Below are the code and all the weights of a small trained network. Each question names an input and a target symbol and asks about switching units off, where a switched-off unit gives its printed mean instead of its output.

import numpy as np


def w(rows, s, z=0):
    codes = np.array(rows[::2]) - 128.0
    scale = np.full(codes.shape[1], s)
    scale[-1] = z or s
    return codes * scale


def f(y):
    return y / 2 * (1 + np.tanh(0.7978845608 * (y + 0.044715 * y**3)))


def softmax(a):
    e = np.exp(a - a.max(-1, keepdims=True))
    return e / e.sum(-1, keepdims=True)


def log_softmax(a):
    a = a - a.max(-1, keepdims=True)
    return a - np.log(np.exp(a).sum(-1, keepdims=True))


def net(x, mask):
    ids = ['ΘΣΨαζητφ'.index(c) for c in x.split()]
    T = len(ids)
    res = E[ids] + P[:T]
    r = res
    for j in range(2):
        rows = slice(3 * j, 3 * j + 3)
        q, k, v = (r @ M[0][rows].T for M in (Q, K, V))
        z = softmax(np.where(np.tri(T) > 0, q @ k.T / 3**0.5, -1e9)) @ v
        o = O[0][rows]
        res = res + np.where(mask[j], z, o[:, -1]) @ o[:, :-1]
    y = f(res @ A[0][:, :-1].T + A[0][:, -1])
    res = res + np.where(mask[2:14], y, B[0][:, -1]) @ B[0][:, :-1]
    return log_softmax(res[-1] @ U[:, :-1].T + U[:, -1])


Q, K, V, O, A, B = {}, {}, {}, {}, {}, {}
E = w([
[68,93,107,83,231],'Θ',
[84,49,67,94,102],'Σ',
[149,195,46,208,71],'Ψ',
[87,229,40,93,143],'α',
[216,125,84,123,200],'ζ',
[159,47,98,223,117],'η',
[100,177,137,203,198],'τ',
[121,162,63,27,247],'φ',
],0.012)
P = w([
[53,121,81,238,254],'0',
[134,149,131,105,149],'1',
[137,141,113,106,142],'2',
[152,145,99,120,145],'3',
[148,133,83,118,134],'4',
[151,124,70,118,132],'5',
[152,132,67,122,123],'6',
[161,127,48,122,123],'7',
[155,131,53,130,117],'8',
[153,116,45,125,116],'9',
[155,121,39,129,108],'10',
[156,122,21,138,110],'11',
[140,112,16,136,104],'12',
],0.0083)
Q[0] = w([
[165,145,250,76,75],'h0',
[151,138,212,107,87],'h0',
[174,107,69,150,130],'h0',
[113,188,76,100,171],'h1',
[141,121,67,162,142],'h1',
[137,153,189,117,79],'h1',
],0.012)
K[0] = w([
[216,136,252,69,39],'h0',
[183,174,205,54,32],'h0',
[136,116,103,178,170],'h0',
[74,168,81,147,144],'h1',
[131,104,109,176,153],'h1',
[205,167,149,57,60],'h1',
],0.011)
V[0] = w([
[221,178,188,146,169],'h0',
[133,185,113,129,51],'h0',
[196,25,121,194,92],'h0',
[162,1,151,192,165],'h1',
[79,103,165,168,170],'h1',
[68,142,188,188,115],'h1',
],0.0082)
O[0] = w([
[1,195,103,92,51,77],'h0',
[171,105,25,148,97,3],'h0',
[195,193,128,19,64,127],'h0',
[164,170,214,89,55,215],'h1',
[122,102,193,11,91,206],'h1',
[122,13,143,81,28,137],'h1',
],0.0064,0.0067)
A[0] = w([
[153,11,134,65,170,192],'n0',
[102,137,45,169,160,2],'n1',
[222,65,68,97,154,229],'n2',
[124,41,90,207,197,13],'n3',
[115,3,147,51,177,196],'n4',
[255,180,155,186,160,216],'n5',
[169,109,130,169,29,119],'n6',
[69,141,196,155,167,184],'n7',
[108,37,137,166,69,121],'n8',
[99,158,65,55,229,35],'n9',
[120,53,168,52,185,207],'n10',
[161,95,197,169,37,133],'n11',
],0.0074,0.0026)
B[0] = w([
[156,164,154,187,48,241],'n0',
[161,52,132,89,123,146],'n1',
[151,115,114,172,1,228],'n2',
[154,88,232,104,136,191],'n3',
[164,175,169,174,56,254],'n4',
[179,163,121,229,209,214],'n5',
[210,54,69,33,161,150],'n6',
[103,193,121,139,120,167],'n7',
[97,117,146,104,166,145],'n8',
[239,115,187,66,140,203],'n9',
[128,211,137,166,66,249],'n10',
[170,33,153,95,166,163],'n11',
],0.0059,0.0052)
U = w([
[131,177,193,161,117,188],'Θ',
[190,178,106,183,105,126],'Σ',
[141,141,3,171,92,156],'Ψ',
[166,14,143,129,135,111],'α',
[104,155,50,51,185,181],'ζ',
[203,143,167,32,133,3],'η',
[38,108,122,154,13,135],'τ',
[72,166,153,166,190,93],'φ',
],0.0063,0.005)

Each question gives the input, a string of symbols that net reads in full, and the target symbol t.
The units are the heads (3 rows each of Q, K, V and O) and the neurons (one row each of A and B). Each row of codes is followed by its name. A weight is (code - 128) times the scale printed after its matrix; where a second scale follows, it is the last column's (O, A, B and U).
mask holds one flag per unit, heads first, then neurons. A switched-off unit (its flag False) gives its mean, the last column of its rows in O or B, instead of its output. The means were averaged over made-up inputs and are rounded, as every weight is.
A unit's drop is (log p(t) with every unit on - log p(t) with that unit switched off) / (log p(t) with every unit on - log p(t) with every unit switched off).
unit that matters most: the unit with the biggest drop
k most important neurons: the k neurons with the biggest drops, biggest first
heads that matter: for each layer, one digit per head in row order, 1 if its drop is at least 0.15 and else 0, layers parted by /
drop when u is switched off: that unit's drop, to one decimal
input η α Σ τ α Σ ζ Σ Σ ζ ζ τ φ, target η: heads that matter -> 10
input η τ Ψ, target η: heads that matter -> 11
input η α α η, target η: 2 most important neurons -> (n6; n11)
input α Ψ α Ψ α α Ψ, target α: heads that matter -> 11
input Ψ τ η α Σ Ψ ζ Θ τ Σ η ζ, target Ψ: heads that matter -> 10
input φ ζ η Σ α Ψ ζ Ψ Θ ζ α, target ζ: heads that matter -> 01
input α Σ Σ ζ Σ τ Σ α τ α φ Ψ α, target α: heads that matter -> 11
input Σ Σ ζ, target Σ: heads that matter -> 10
input τ φ Σ, target τ: unit that matters most -> h1
input α α η φ τ η, target α: 2 most important neurons -> (n3; n10)
input Σ Σ φ, target Σ: drop when n3 is switched off -> 0.1
input φ Σ α η ζ Σ τ ζ Θ Ψ η η τ, target φ: drop when n4 is switched off -> 0.1
input α ζ Ψ τ ζ ζ η φ η τ τ ζ φ, target α: drop when n3 is switched off -> 0.3
input Σ τ Θ Σ τ Θ τ Σ φ Σ Σ Σ φ, target Σ: most important neuron -> (n2)
